B =
168  152  116  118  113  137  105  114  140  116  86  170  149
86  135  101  124  151  117  149  143  80  130  118  115  130
165  127  184  151  79  169  121  121  117  162  129  127  128
110  135  128  147  160  166  122  139  136  114  82  138  117
129  130  159  157  126  127  105  131  111  115  222  129  113
156  140  116  112  130  144  139  160  89  143  122  144  131
102  125  117  96  156  142  131  129  126  122  27  120  119
127  94  136  133  149  124  117  82  111  134  149  138  141
77  107  157  123  155  136  140  125  92  128  149  127  144
154  122  85  133  72  110  147  83  91  109  142  193  131
102  114  179  114  173  154  131  147  156  118  108  161  144
128  143  109  109  107  128  137  152  132  105  123  150  123
129  125  150  128  120  146  115  109  165  120  73  155  137
B[-13][-13]: 168
B[-4][8]: 91
B[2][4]: 79
B[:, 7]: [114, 143, 121, 139, 131, 160, 129, 82, 125, 83, 147, 152, 109]
B[-9][-8]: 127
B[-10]: [110, 135, 128, 147, 160, 166, 122, 139, 136, 114, 82, 138, 117]
B[-11][-5]: 117
B[-5][10]: 149
B[-1][1]: 125
B[-13]: [168, 152, 116, 118, 113, 137, 105, 114, 140, 116, 86, 170, 149]
B[-1][12]: 137
B[0][4]: 113
B[1][12]: 130
B[-1][-13]: 129
B[7][-11]: 136
B[-5][-7]: 140
B[4][-11]: 159
B[:, -7]: [105, 149, 121, 122, 105, 139, 131, 117, 140, 147, 131, 137, 115]
B[-9][12]: 113
B[-4][-4]: 109
B[-8][11]: 144
B[5][-11]: 116
B[12]: [129, 125, 150, 128, 120, 146, 115, 109, 165, 120, 73, 155, 137]
B[-3]: [102, 114, 179, 114, 173, 154, 131, 147, 156, 118, 108, 161, 144]
B[-11][5]: 169
B[1][1]: 135
B[11][9]: 105
B[6][-2]: 120
B[-8][4]: 130
B[0][6]: 105
B[:, 9]: [116, 130, 162, 114, 115, 143, 122, 134, 128, 109, 118, 105, 120]
B[7]: [127, 94, 136, 133, 149, 124, 117, 82, 111, 134, 149, 138, 141]
B[4][-13]: 129
B[8]: [77, 107, 157, 123, 155, 136, 140, 125, 92, 128, 149, 127, 144]
B[3][1]: 135
B[1][2]: 101
B[9]: [154, 122, 85, 133, 72, 110, 147, 83, 91, 109, 142, 193, 131]
B[:, -13]: [168, 86, 165, 110, 129, 156, 102, 127, 77, 154, 102, 128, 129]

grid = 71  77  128  120  190  83  230  137  110  167
grid[0]: 71
grid[4]: 190
grid[6]: 230
grid[8]: 110

X =
121,109,85,124,141,114
104,126,116,113,86,145
126,156,134,137,91,165
124,161,118,126,92,141
136,141,116,124,129,130
130,208,109,121,95,137
X[0][-6] => 121
X[-6][-1] => 114
X[3][-6] => 124
X[1][-3] => 113
X[0][4] => 141
X[-3][-1] => 141
X[:, -6] => [121, 104, 126, 124, 136, 130]
X[-5][-1] => 145
X[-1] => [130, 208, 109, 121, 95, 137]
X[-4][3] => 137

a =
138  103  154  79  53  106  86  73  120  116  89  161  161
162  153  172  135  112  127  109  100  168  130  98  119  134
198  185  109  176  206  154  104  74  167  146  99  118  154
66  58  90  131  95  98  176  81  124  154  73  161  183
109  148  193  133  142  78  133  162  145  104  163  129  73
97  146  132  130  83  168  108  88  151  193  131  146  148
68  101  145  121  62  127  42  113  99  128  120  70  226
179  79  164  163  79  128  118  135  148  118  185  112  120
126  160  165  112  67  50  55  154  175  188  99  118  105
a[-9][-13] -> 138
a[:, -9] -> [53, 112, 206, 95, 142, 83, 62, 79, 67]
a[:, -12] -> [103, 153, 185, 58, 148, 146, 101, 79, 160]
a[-3][-13] -> 68
a[3][8] -> 124
a[0][-11] -> 154
a[7][4] -> 79
a[:, 7] -> [73, 100, 74, 81, 162, 88, 113, 135, 154]
a[-4][10] -> 131
a[-9][10] -> 89
a[:, 10] -> [89, 98, 99, 73, 163, 131, 120, 185, 99]
a[6][11] -> 70
a[-7][8] -> 167
a[-1][2] -> 165
a[:, 2] -> [154, 172, 109, 90, 193, 132, 145, 164, 165]
a[-7][4] -> 206
a[-2][3] -> 163
a[-7][-10] -> 176
a[5][3] -> 130
a[2][-7] -> 104
a[-2][-12] -> 79
a[-1][-13] -> 126
a[-7] -> [198, 185, 109, 176, 206, 154, 104, 74, 167, 146, 99, 118, 154]
a[7][8] -> 148
a[4][-13] -> 109
a[5][1] -> 146
a[4][-11] -> 193
a[-4][-2] -> 146
a[-5][-5] -> 145
a[3][2] -> 90
a[2][10] -> 99
a[-5][-12] -> 148
a[1][9] -> 130
a[-1][-12] -> 160
a[3] -> [66, 58, 90, 131, 95, 98, 176, 81, 124, 154, 73, 161, 183]
a[-5][11] -> 129

x = [98, 213, 140, 102, 195, 207, 200, 33]
x[0] => 98
x[5] => 207
x[2] => 140
